Below are the code and all the weights of a small trained network. Each question names an input and a target symbol and asks about switching units off, where a switched-off unit gives its printed mean instead of its output.

import numpy as np


def w(rows, s, z=0):
    codes = np.array(rows[::2]) - 128.0
    scale = np.full(codes.shape[1], s)
    scale[-1] = z or s
    return codes * scale


def f(y):
    return np.maximum(y, 0)


def softmax(a):
    e = np.exp(a - a.max(-1, keepdims=True))
    return e / e.sum(-1, keepdims=True)


def log_softmax(a):
    a = a - a.max(-1, keepdims=True)
    return a - np.log(np.exp(a).sum(-1, keepdims=True))


def net(x, mask):
    ids = ['δεηλμξπσφ'.index(c) for c in x.split()]
    T = len(ids)
    res = E[ids] + P[:T]
    u = 0
    for l in range(2):
        r = res
        for j in range(3):
            rows = slice(4 * j, 4 * j + 4)
            q, k, v = (r @ M[l][rows].T for M in (Q, K, V))
            z = softmax(np.where(np.tri(T) > 0, q @ k.T / 4**0.5, -1e9)) @ v
            o = O[l][rows]
            res = res + np.where(mask[u + j], z, o[:, -1]) @ o[:, :-1]
        u += 3
        y = f(res @ A[l][:, :-1].T + A[l][:, -1])
        res = res + np.where(mask[u : u + 12], y, B[l][:, -1]) @ B[l][:, :-1]
        u += 12
    return log_softmax(res[-1] @ U[:, :-1].T + U[:, -1])


Q, K, V, O, A, B = {}, {}, {}, {}, {}, {}
E = w([
[68,107,130,76,94],'δ',
[138,96,68,134,151],'ε',
[99,87,143,124,93],'η',
[131,95,120,135,113],'λ',
[111,74,85,180,116],'μ',
[90,81,89,135,125],'ξ',
[100,89,123,75,170],'π',
[247,83,103,149,166],'σ',
[125,30,132,60,218],'φ',
],0.015)
P = w([
[122,194,136,161,163],'0',
[90,85,28,89,84],'1',
[83,182,188,122,153],'2',
[118,84,91,69,69],'3',
[98,167,160,132,200],'4',
[139,61,128,73,67],'5',
[116,146,166,175,214],'6',
[147,28,113,89,99],'7',
[133,129,235,199,177],'8',
[145,10,104,119,100],'9',
[167,149,171,185,168],'10',
],0.012)
Q[0] = w([
[170,56,176,229,154],'0.h1',
[77,153,173,81,121],'0.h1',
[71,132,89,134,175],'0.h1',
[94,167,91,127,45],'0.h1',
[163,86,91,190,248],'0.h2',
[156,95,3,66,1],'0.h2',
[183,81,128,97,77],'0.h2',
[222,115,125,188,64],'0.h2',
[68,174,93,112,98],'0.h3',
[131,79,148,240,150],'0.h3',
[121,94,126,201,95],'0.h3',
[103,122,142,111,101],'0.h3',
],0.0085)
K[0] = w([
[181,98,191,186,141],'0.h1',
[99,155,164,187,108],'0.h1',
[132,133,142,149,26],'0.h1',
[71,141,109,138,123],'0.h1',
[102,108,211,153,154],'0.h2',
[80,254,88,140,63],'0.h2',
[112,162,84,184,104],'0.h2',
[66,88,84,181,83],'0.h2',
[115,149,174,129,140],'0.h3',
[148,64,116,92,84],'0.h3',
[128,115,71,149,63],'0.h3',
[128,124,124,145,132],'0.h3',
],0.012)
V[0] = w([
[133,129,108,128,86],'0.h1',
[109,185,118,164,141],'0.h1',
[189,150,157,154,134],'0.h1',
[147,90,90,101,147],'0.h1',
[171,104,94,103,114],'0.h2',
[142,166,111,116,154],'0.h2',
[133,245,148,113,98],'0.h2',
[141,148,142,25,204],'0.h2',
[120,157,144,151,158],'0.h3',
[102,189,159,148,149],'0.h3',
[129,108,80,100,97],'0.h3',
[132,190,122,105,133],'0.h3',
],0.012)
O[0] = w([
[94,121,182,111,142,119],'0.h1',
[155,205,77,126,127,67],'0.h1',
[162,185,91,97,195,129],'0.h1',
[91,48,94,139,184,211],'0.h1',
[133,160,18,181,173,151],'0.h2',
[148,177,131,164,69,115],'0.h2',
[182,159,253,225,69,2],'0.h2',
[112,171,94,12,82,146],'0.h2',
[206,201,41,177,59,74],'0.h3',
[225,139,190,208,44,19],'0.h3',
[136,127,111,36,167,200],'0.h3',
[89,194,98,140,61,63],'0.h3',
],0.0058,0.0071)
A[0] = w([
[164,100,161,67,211,119],'0.n1',
[151,44,63,182,100,23],'0.n2',
[50,97,177,62,96,183],'0.n3',
[164,117,194,101,194,88],'0.n4',
[130,254,187,129,176,174],'0.n5',
[151,199,106,205,138,84],'0.n6',
[179,78,247,172,84,70],'0.n7',
[97,150,97,161,53,2],'0.n8',
[45,54,98,136,73,61],'0.n9',
[145,72,25,86,53,94],'0.n10',
[85,77,69,77,185,139],'0.n11',
[98,179,192,101,163,174],'0.n12',
],0.0089,0.0048)
B[0] = w([
[95,89,118,143,130,198],'0.n1',
[145,139,177,102,137,151],'0.n2',
[183,105,83,165,140,179],'0.n3',
[117,116,77,32,111,152],'0.n4',
[198,173,121,164,100,132],'0.n5',
[174,207,146,154,164,131],'0.n6',
[70,170,143,13,104,129],'0.n7',
[159,136,85,112,136,128],'0.n8',
[176,156,107,95,171,171],'0.n9',
[155,31,239,112,162,170],'0.n10',
[152,192,150,134,1,250],'0.n11',
[189,99,41,139,58,138],'0.n12',
],0.0077,0.026)
Q[1] = w([
[115,185,4,105,129],'1.h1',
[113,160,159,114,157],'1.h1',
[144,147,85,153,48],'1.h1',
[169,113,170,157,105],'1.h1',
[172,109,124,90,107],'1.h2',
[141,149,105,164,99],'1.h2',
[121,78,132,123,196],'1.h2',
[125,88,183,127,94],'1.h2',
[64,158,36,167,177],'1.h3',
[165,148,102,168,136],'1.h3',
[98,130,194,113,102],'1.h3',
[156,148,106,183,137],'1.h3',
],0.013)
K[1] = w([
[88,41,95,44,187],'1.h1',
[146,127,177,63,75],'1.h1',
[120,156,2,94,202],'1.h1',
[186,200,111,201,113],'1.h1',
[251,84,171,132,178],'1.h2',
[81,126,83,146,142],'1.h2',
[114,158,99,201,139],'1.h2',
[191,249,211,160,51],'1.h2',
[86,93,91,100,18],'1.h3',
[131,172,99,28,169],'1.h3',
[84,221,174,151,143],'1.h3',
[178,131,72,126,115],'1.h3',
],0.0094)
V[1] = w([
[101,116,195,100,73],'1.h1',
[56,148,164,228,151],'1.h1',
[228,125,66,197,59],'1.h1',
[229,202,172,54,246],'1.h1',
[150,162,232,175,113],'1.h2',
[80,63,128,25,162],'1.h2',
[150,143,217,144,254],'1.h2',
[133,142,145,142,66],'1.h2',
[223,70,185,92,186],'1.h3',
[142,156,172,94,102],'1.h3',
[123,27,111,159,162],'1.h3',
[74,65,191,150,149],'1.h3',
],0.0098)
O[1] = w([
[42,115,157,109,135,97],'1.h1',
[112,129,65,163,3,4],'1.h1',
[101,100,63,76,163,251],'1.h1',
[112,213,153,144,226,189],'1.h1',
[38,183,135,184,75,124],'1.h2',
[192,110,190,165,181,132],'1.h2',
[156,229,173,141,102,93],'1.h2',
[67,61,139,139,110,144],'1.h2',
[90,185,152,206,151,221],'1.h3',
[157,153,155,91,131,143],'1.h3',
[115,154,70,254,92,129],'1.h3',
[166,131,153,160,71,61],'1.h3',
],0.0082,0.011)
A[1] = w([
[123,81,255,81,72,101],'1.n1',
[132,220,152,253,157,3],'1.n2',
[6,191,121,160,226,148],'1.n3',
[113,93,141,113,171,52],'1.n4',
[95,137,80,146,220,149],'1.n5',
[46,243,186,158,50,26],'1.n6',
[58,193,121,159,77,9],'1.n7',
[63,21,183,80,69,46],'1.n8',
[84,181,123,78,29,8],'1.n9',
[184,142,52,205,44,60],'1.n10',
[120,80,205,248,139,241],'1.n11',
[105,245,153,141,126,14],'1.n12',
],0.0085,0.0047)
B[1] = w([
[124,246,166,97,98,186],'1.n1',
[67,38,177,118,182,145],'1.n2',
[199,164,132,182,107,231],'1.n3',
[89,161,128,176,84,203],'1.n4',
[110,97,180,121,20,250],'1.n5',
[91,98,214,111,134,137],'1.n6',
[160,79,254,84,82,136],'1.n7',
[97,191,179,228,156,235],'1.n8',
[124,159,53,148,198,165],'1.n9',
[102,128,93,206,168,144],'1.n10',
[161,160,24,128,90,188],'1.n11',
[120,3,131,124,111,151],'1.n12',
],0.0072,0.015)
U = w([
[61,160,77,139,246,9],'δ',
[157,196,99,94,122,140],'ε',
[89,181,162,156,120,43],'η',
[124,83,169,113,7,212],'λ',
[53,82,126,161,139,70],'μ',
[94,89,55,153,118,241],'ξ',
[92,24,81,78,151,185],'π',
[149,210,118,227,254,156],'σ',
[87,82,168,95,223,3],'φ',
],0.0076,0.0028)

Each question gives the input, a string of symbols that net reads in full, and the target symbol t.
The units are the heads (4 rows each of Q, K, V and O) and the neurons (one row each of A and B). Each row of codes is followed by its name. A weight is (code - 128) times the scale printed after its matrix; where a second scale follows, it is the last column's (O, A, B and U).
mask holds one flag per unit, layer by layer, with each layer's heads first. A switched-off unit (its flag False) gives its mean, the last column of its rows in O or B, instead of its output. The means were averaged over made-up inputs and are rounded, as every weight is.
A unit's drop is (log p(t) with every unit on - log p(t) with that unit switched off) / (log p(t) with every unit on - log p(t) with every unit switched off).
The circuit of an input: a set's keep is (log p(t) with only the set's units on - log p(t) with every unit switched off) / (log p(t) with every unit on - log p(t) with every unit switched off). Starting from the 12 units with the biggest drops (on a tie, the unit counted first), units are removed one at a time, each time the one whose removal leaves the highest keep (on an exact tie, the one counted first), for as long as the keep stays at least 0.8.
units of the circuit, in order: the units of the circuit, biggest drop first
unit that matters most: the unit with the biggest drop
k most important neurons: the k neurons with the biggest drops, biggest first
k most important neurons of layer l: the k neurons of layer l with the biggest drops, biggest first
heads that matter: for each layer, one digit per head in row order, 1 if its drop is at least 0.15 and else 0, layers parted by /
input δ ξ φ μ λ σ, target μ: unit that matters most	0.h2
input η ξ ε, target ξ: heads that matter	010 / 101
input ε μ ε μ, target π: heads that matter	111 / 101
input σ δ ξ λ, target ε: heads that matter	111 / 110
input π ξ ξ, target π: units of the circuit, in order	[1.n8; 1.h2]
input ε ε σ π ξ σ η λ ξ λ, target π: units of the circuit, in order	[0.h3; 1.h2]
input σ ξ μ σ π μ ε μ, target ε: 3 most important neurons	[0.n11; 0.n10; 0.n6]
input δ μ σ ξ δ λ η λ μ η, target μ: units of the circuit, in order	[0.h2; 0.h3; 1.n8; 1.h2]
input π η λ σ δ π π ξ σ ξ, target φ: 2 most important neurons	[0.n11; 0.n1]
input δ ξ σ η, target μ: units of the circuit, in order	[0.h2; 0.h3; 1.n8; 1.h2]
input μ σ ξ, target σ: heads that matter	101 / 011
input ε λ σ λ, target π: units of the circuit, in order	[1.h1; 0.h3; 0.n10; 1.h3]
input ξ σ η ξ φ μ ξ σ ξ π, target λ: units of the circuit, in order	[0.n11; 1.h1]
input φ σ ε, target φ: 2 most important neurons of layer 1	[1.n8; 1.n3]
input λ ε σ φ ξ, target φ: units of the circuit, in order	[1.h1]
input ξ λ δ, target ξ: heads that matter	011 / 101
input η σ σ η λ δ σ ξ, target η: 2 most important neurons	[0.n11; 1.n8]
input η ξ ξ λ σ ξ λ ξ π, target π: units of the circuit, in order	[0.n10; 1.n8; 1.h2]
input ξ ξ ξ σ η π η π π ε, target λ: units of the circuit, in order	[1.h1; 0.n10]
input ε σ π φ λ π ξ π π, target π: unit that matters most	0.n3
input φ σ λ ε, target σ: heads that matter	010 / 110
input σ σ ξ σ σ ξ φ ε η, target φ: units of the circuit, in order	[0.n11; 1.h1]
input φ ξ σ ξ, target σ: 3 most important neurons of layer 0	[0.n10; 0.n4; 0.n2]
input η δ δ δ π σ, target η: 3 most important neurons	[1.n8; 1.n1; 0.n7]
input ξ δ φ π, target λ: 2 most important neurons	[0.n11; 0.n10]
input σ λ π π π π σ μ δ σ, target ε: 2 most important neurons	[0.n11; 0.n6]
input μ λ δ π η λ, target ξ: 4 most important neurons	[0.n11; 0.n10; 0.n4; 0.n9]
input λ σ λ, target σ: 3 most important neurons	[0.n11; 0.n10; 0.n1]
input λ σ σ π σ ξ, target δ: unit that matters most	0.h1
